Below is a small trained network, with its code and all its weights. Each question gives an input and a class and asks what happens when units are switched off, that is, made to give their printed mean instead of their output.

import numpy as np


def w(rows, s, z=0):
    codes = np.array(rows[::2]) - 128.0
    scale = np.full(codes.shape[1], s)
    scale[-1] = z or s
    return codes * scale


def f(y):
    return np.maximum(y, 0)


def log_softmax(a):
    a = a - a.max(-1, keepdims=True)
    return a - np.log(np.exp(a).sum(-1, keepdims=True))


def net(x, mask):
    res = np.array(x, float).reshape(1, 7) / 4 @ E
    y = f(res @ A[0][:, :-1].T + A[0][:, -1])
    res = res + np.where(mask, y, B[0][:, -1]) @ B[0][:, :-1]
    return log_softmax(res[-1] @ U[:, :-1].T + U[:, -1])


A, B = {}, {}
E = w([
[190,175,104,88,129,77,180,69],'x0',
[130,131,125,128,124,133,124,127],'x1',
[183,131,179,130,182,87,31,135],'x2',
[100,141,71,214,55,37,95,111],'x3',
[184,29,65,119,113,85,144,212],'x4',
[66,75,53,54,168,111,73,75],'x5',
[146,142,56,202,246,151,151,121],'x6',
],0.011)
A[0] = w([
[140,160,167,97,127,200,101,56,27],'neuron 1',
[150,156,99,109,115,112,207,81,103],'neuron 2',
[130,126,201,2,205,249,152,130,53],'neuron 3',
[101,112,185,39,23,99,73,189,99],'neuron 4',
[225,167,114,86,148,64,134,60,87],'neuron 5',
[124,163,176,124,167,100,40,133,111],'neuron 6',
[178,147,186,120,169,91,30,103,47],'neuron 7',
[146,183,73,201,215,164,116,110,42],'neuron 8',
[53,114,71,62,145,119,59,118,49],'neuron 9',
[105,99,59,38,159,101,93,78,46],'neuron 10',
[205,137,105,97,108,75,144,100,55],'neuron 11',
[54,173,85,208,70,25,74,97,66],'neuron 12',
[13,199,93,76,85,182,223,143,100],'neuron 13',
[180,59,107,72,147,127,145,224,23],'neuron 14',
[5,114,160,170,125,207,21,218,48],'neuron 15',
[170,213,125,64,121,75,158,44,73],'neuron 16',
[43,233,208,147,155,171,98,17,15],'neuron 17',
[105,162,215,48,23,94,103,74,56],'neuron 18',
[97,161,107,188,82,79,83,82,1],'neuron 19',
[74,136,92,44,175,119,103,84,78],'neuron 20',
[229,222,216,203,90,150,212,223,54],'neuron 21',
[198,168,182,93,180,63,30,164,109],'neuron 22',
],0.01,0.0097)
B[0] = w([
[162,119,123,112,125,84,112,149,174],'neuron 1',
[127,83,135,136,128,170,114,150,180],'neuron 2',
[201,197,162,171,104,81,185,106,255],'neuron 3',
[125,155,80,146,204,138,120,120,222],'neuron 4',
[134,103,155,149,132,189,115,167,204],'neuron 5',
[126,100,97,146,93,147,158,113,196],'neuron 6',
[94,102,87,168,74,135,179,100,192],'neuron 7',
[105,159,89,130,214,136,152,100,200],'neuron 8',
[101,157,163,128,108,119,81,98,184],'neuron 9',
[75,151,170,122,106,113,86,110,195],'neuron 10',
[154,96,152,92,144,174,115,157,165],'neuron 11',
[213,162,179,88,120,89,183,116,229],'neuron 12',
[105,76,80,160,80,140,172,100,204],'neuron 13',
[169,115,120,76,132,81,117,137,182],'neuron 14',
[148,100,193,151,141,213,132,163,206],'neuron 15',
[145,107,177,191,135,195,109,179,205],'neuron 16',
[140,88,82,9,118,88,72,223,241],'neuron 17',
[105,156,88,162,208,131,141,120,215],'neuron 18',
[168,151,145,139,120,102,164,105,170],'neuron 19',
[96,149,155,149,120,104,94,107,193],'neuron 20',
[60,151,155,98,112,95,52,73,251],'neuron 21',
[84,94,88,131,83,139,188,107,223],'neuron 22',
],0.013,0.014)
U = w([
[205,184,178,128,106,70,180,111,94],'0',
[49,160,183,115,99,93,52,88,91],'1',
[153,90,78,78,124,53,89,213,249],'2',
[106,170,74,138,246,133,146,115,106],'3',
[86,86,81,133,47,141,192,104,100],'4',
[140,109,207,151,137,196,117,183,113],'5',
],0.012,0.018)

Each question gives the input, the list of numbers given to net, and the class t.
The units are the neurons (one row each of A and B). Each row of codes is followed by its name. A weight is (code - 128) times the scale printed after its matrix; where a second scale follows, it is the last column's (A, B and U).
mask holds one flag per neuron, in row order. A switched-off neuron (its flag False) gives its mean, the last column of its row in B, instead of its output. The means were averaged over made-up inputs and are rounded, as every weight is.
A unit's drop is (log p(t) with every unit on - log p(t) with that unit switched off) / (log p(t) with every unit on - log p(t) with every unit switched off).
The circuit of an input: a set's keep is (log p(t) with only the set's units on - log p(t) with every unit switched off) / (log p(t) with every unit on - log p(t) with every unit switched off). Starting from the 12 units with the biggest drops (on a tie, the unit counted first), units are removed one at a time, each time the one whose removal leaves the highest keep (on an exact tie, the one counted first), for as long as the keep stays at least 0.8.
circuit, biggest first: the units of the circuit, biggest drop first
unit that matters most: the unit with the biggest drop
k most important neurons: the k neurons with the biggest drops, biggest first
drop when u is switched off: that unit's drop, to one decimal
input [6,6,4,2,2,0,-6], class 3: unit that matters most : neuron 18
input [8,7,-6,3,1,-7,-7], class 5: circuit, biggest first : (neuron 16; neuron 2)
input [-5,3,-1,-2,-6,6,6], class 1: 2 most important neurons : (neuron 9; neuron 20)
input [-8,-1,7,2,4,-3,8], class 3: 2 most important neurons : (neuron 8; neuron 16)
input [-2,-6,0,-7,7,-3,1], class 0: 2 most important neurons : (neuron 17; neuron 3)
input [5,4,3,7,7,-4,-6], class 0: 3 most important neurons : (neuron 17; neuron 12; neuron 19)
input [1,1,8,2,-6,6,7], class 4: 3 most important neurons : (neuron 7; neuron 22; neuron 6)
input [4,-7,2,0,-1,4,-5], class 3: 3 most important neurons : (neuron 18; neuron 21; neuron 4)
input [-5,-4,-3,3,4,-2,-3], class 5: 3 most important neurons : (neuron 17; neuron 15; neuron 3)
input [2,-3,-8,3,-2,8,1], class 1: 2 most important neurons : (neuron 10; neuron 9)
input [-5,7,5,7,-8,6,5], class 2: 3 most important neurons : (neuron 17; neuron 3; neuron 21)
input [7,3,-1,-4,-5,-5,5], class 5: 2 most important neurons : (neuron 16; neuron 5)
input [0,6,1,3,3,-6,7], class 3: 3 most important neurons : (neuron 8; neuron 10; neuron 9)
input [-5,4,-2,6,1,3,-7], class 3: unit that matters most : neuron 4
input [4,0,1,-4,-7,7,-8], class 3: 4 most important neurons : (neuron 18; neuron 4; neuron 21; neuron 3)
input [-1,6,8,-1,7,7,6], class 4: 2 most important neurons : (neuron 22; neuron 21)
input [-4,1,-6,6,2,-8,1], class 1: 2 most important neurons : (neuron 21; neuron 3)
input [-7,-7,6,-2,-2,3,-5], class 5: drop when neuron 13 is switched off : 0.7
input [6,-2,0,-2,-2,1,4], class 5: drop when neuron 16 is switched off : 0.1
input [3,-1,-2,0,-1,-5,3], class 1: unit that matters most : neuron 21
input [-8,8,4,7,1,4,7], class 5: drop when neuron 16 is switched off : -0.2
input [-8,5,-3,-7,3,-8,-1], class 1: drop when neuron 12 is switched off : 0.2
